Here is a tiny trained network, its code and every weight. The questions are about switching its units off for an input and a class, where a switched-off unit gives its printed mean instead of its output.

import numpy as np


def w(rows, s, z=0):
    codes = np.array(rows[::2]) - 128.0
    scale = np.full(codes.shape[1], s)
    scale[-1] = z or s
    return codes * scale


def norm(h):
    return h / np.sqrt((h * h).mean(-1, keepdims=True) + 1e-5)


def f(y):
    return np.maximum(y, 0)


def log_softmax(a):
    a = a - a.max(-1, keepdims=True)
    return a - np.log(np.exp(a).sum(-1, keepdims=True))


def net(x, mask):
    res = np.array(x, float).reshape(1, 4) / 4 @ E
    u = 0
    for l in range(2):
        y = f(norm(res) @ A[l][:, :-1].T + A[l][:, -1])
        res = res + np.where(mask[u : u + 15], y, B[l][:, -1]) @ B[l][:, :-1]
        u += 15
    return log_softmax(norm(res)[-1] @ U[:, :-1].T + U[:, -1])


A, B = {}, {}
E = w([
[116,74,196,185,206],'x0',
[96,100,32,127,188],'x1',
[104,192,163,81,197],'x2',
[121,27,154,2,100],'x3',
],0.0039)
A[0] = w([
[119,142,171,119,85,86],'L0N0',
[117,109,108,180,40,31],'L0N1',
[166,23,73,169,98,36],'L0N2',
[118,228,25,50,44,91],'L0N3',
[145,80,106,39,111,107],'L0N4',
[83,131,16,93,175,6],'L0N5',
[99,108,77,106,193,191],'L0N6',
[139,130,205,130,132,96],'L0N7',
[114,191,190,138,61,140],'L0N8',
[96,64,151,171,205,101],'L0N9',
[146,101,111,200,65,67],'L0N10',
[100,243,163,17,254,109],'L0N11',
[149,211,124,127,166,114],'L0N12',
[158,145,175,91,98,83],'L0N13',
[161,160,68,205,88,154],'L0N14',
],0.0084,0.0021)
B[0] = w([
[151,155,94,121,131,167],'L0N0',
[100,70,74,148,106,182],'L0N1',
[98,81,62,152,69,194],'L0N2',
[183,66,221,191,164,254],'L0N3',
[50,169,154,107,196,213],'L0N4',
[194,219,88,105,132,193],'L0N5',
[174,186,130,88,78,200],'L0N6',
[164,151,124,117,149,180],'L0N7',
[179,183,72,108,131,211],'L0N8',
[191,125,200,141,155,203],'L0N9',
[108,77,78,122,89,191],'L0N10',
[83,9,43,159,41,252],'L0N11',
[66,144,155,114,166,194],'L0N12',
[145,156,82,100,121,177],'L0N13',
[61,161,161,95,171,234],'L0N14',
],0.013,0.0053)
A[1] = w([
[179,167,68,61,165,80],'L1N0',
[82,117,115,142,87,72],'L1N1',
[205,44,253,185,161,82],'L1N2',
[207,152,173,109,184,250],'L1N3',
[84,41,154,118,189,171],'L1N4',
[29,194,149,134,156,177],'L1N5',
[122,194,140,77,162,81],'L1N6',
[76,178,89,102,102,109],'L1N7',
[211,134,109,162,81,111],'L1N8',
[52,128,198,114,170,138],'L1N9',
[210,73,229,159,146,41],'L1N10',
[13,151,189,15,164,42],'L1N11',
[244,203,97,118,91,71],'L1N12',
[175,89,248,157,92,103],'L1N13',
[162,59,129,9,138,174],'L1N14',
],0.0074,0.0018)
B[1] = w([
[210,172,120,107,151,203],'L1N0',
[138,57,141,53,88,175],'L1N1',
[223,118,186,186,175,253],'L1N2',
[86,41,51,116,51,235],'L1N3',
[198,197,98,85,84,231],'L1N4',
[106,149,237,145,88,206],'L1N5',
[100,70,89,142,113,190],'L1N6',
[172,100,189,145,137,189],'L1N7',
[94,177,176,89,187,193],'L1N8',
[84,197,109,58,76,192],'L1N9',
[162,76,147,183,158,214],'L1N10',
[46,222,237,144,48,205],'L1N11',
[140,222,59,109,121,215],'L1N12',
[183,109,149,167,146,200],'L1N13',
[71,167,168,254,158,226],'L1N14',
],0.0096,0.0045)
U = w([
[232,77,173,233,178,210],'0',
[54,2,35,153,30,182],'1',
[6,212,228,164,81,185],'2',
[204,236,16,112,132,155],'3',
[140,111,130,72,131,89],'4',
[92,90,155,41,214,24],'5',
[78,95,132,59,238,42],'6',
[77,91,153,62,222,3],'7',
],0.0082,0.0047)

Each question gives the input, the list of numbers given to net, and the class t.
The units are the neurons (one row each of A and B). Each row of codes is followed by its name. A weight is (code - 128) times the scale printed after its matrix; where a second scale follows, it is the last column's (A, B and U).
mask holds one flag per neuron, layer by layer. A switched-off neuron (its flag False) gives its mean, the last column of its row in B, instead of its output. The means were averaged over made-up inputs and are rounded, as every weight is.
A unit's drop is (log p(t) with every unit on - log p(t) with that unit switched off) / (log p(t) with every unit on - log p(t) with every unit switched off).
The circuit of an input: a set's keep is (log p(t) with only the set's units on - log p(t) with every unit switched off) / (log p(t) with every unit on - log p(t) with every unit switched off). Starting from the 12 units with the biggest drops (on a tie, the unit counted first), units are removed one at a time, each time the one whose removal leaves the highest keep (on an exact tie, the one counted first), for as long as the keep stays at least 0.8.
units of the circuit, in order: the units of the circuit, biggest drop first
most important unit: the unit with the biggest drop
k most important neurons: the k neurons with the biggest drops, biggest first
k most important neurons of layer l: the k neurons of layer l with the biggest drops, biggest first
input [3,-7,-6,-3], class 3: 3 most important neurons : (L0N8; L0N11; L0N7)
input [-2,-6,-6,0], class 1: 4 most important neurons : (L0N1; L0N10; L0N5; L0N6)
input [0,-3,1,4], class 2: 4 most important neurons : (L0N4; L0N5; L1N11; L0N6)
input [6,-4,3,7], class 2: most important unit : L0N3
input [-1,-8,7,-2], class 3: 2 most important neurons of layer 0 : (L0N8; L0N7)
input [-6,-3,6,0], class 0: 2 most important neurons : (L0N3; L0N2)
input [-4,-8,3,6], class 3: units of the circuit, in order : (L0N8; L0N13)
input [-3,-8,-6,-8], class 2: 3 most important neurons : (L0N11; L0N14; L0N5)
input [0,7,-2,7], class 2: units of the circuit, in order : (L0N4; L1N11)
input [2,8,6,0], class 3: 2 most important neurons : (L0N5; L0N6)
input [6,8,4,8], class 2: units of the circuit, in order : (L1N14; L1N11)
input [-3,-5,4,-3], class 3: 3 most important neurons : (L0N8; L0N2; L0N13)
input [-8,-2,-6,-3], class 0: 2 most important neurons : (L0N3; L0N11)
input [-1,7,-7,-6], class 1: units of the circuit, in order : (L0N2; L0N10)
input [-8,-6,-1,7], class 0: 3 most important neurons : (L0N3; L0N14; L0N12)
input [6,2,4,7], class 2: units of the circuit, in order : (L1N11)
input [-2,5,7,6], class 1: 2 most important neurons : (L0N11; L0N14)
input [6,6,8,-8], class 1: 4 most important neurons : (L0N3; L0N11; L0N4; L0N14)
input [-6,1,-6,4], class 0: 2 most important neurons of layer 0 : (L0N3; L0N11)
input [1,-5,-3,4], class 3: 2 most important neurons of layer 0 : (L0N14; L0N11)
input [-2,-4,-1,-7], class 2: most important unit : L0N14
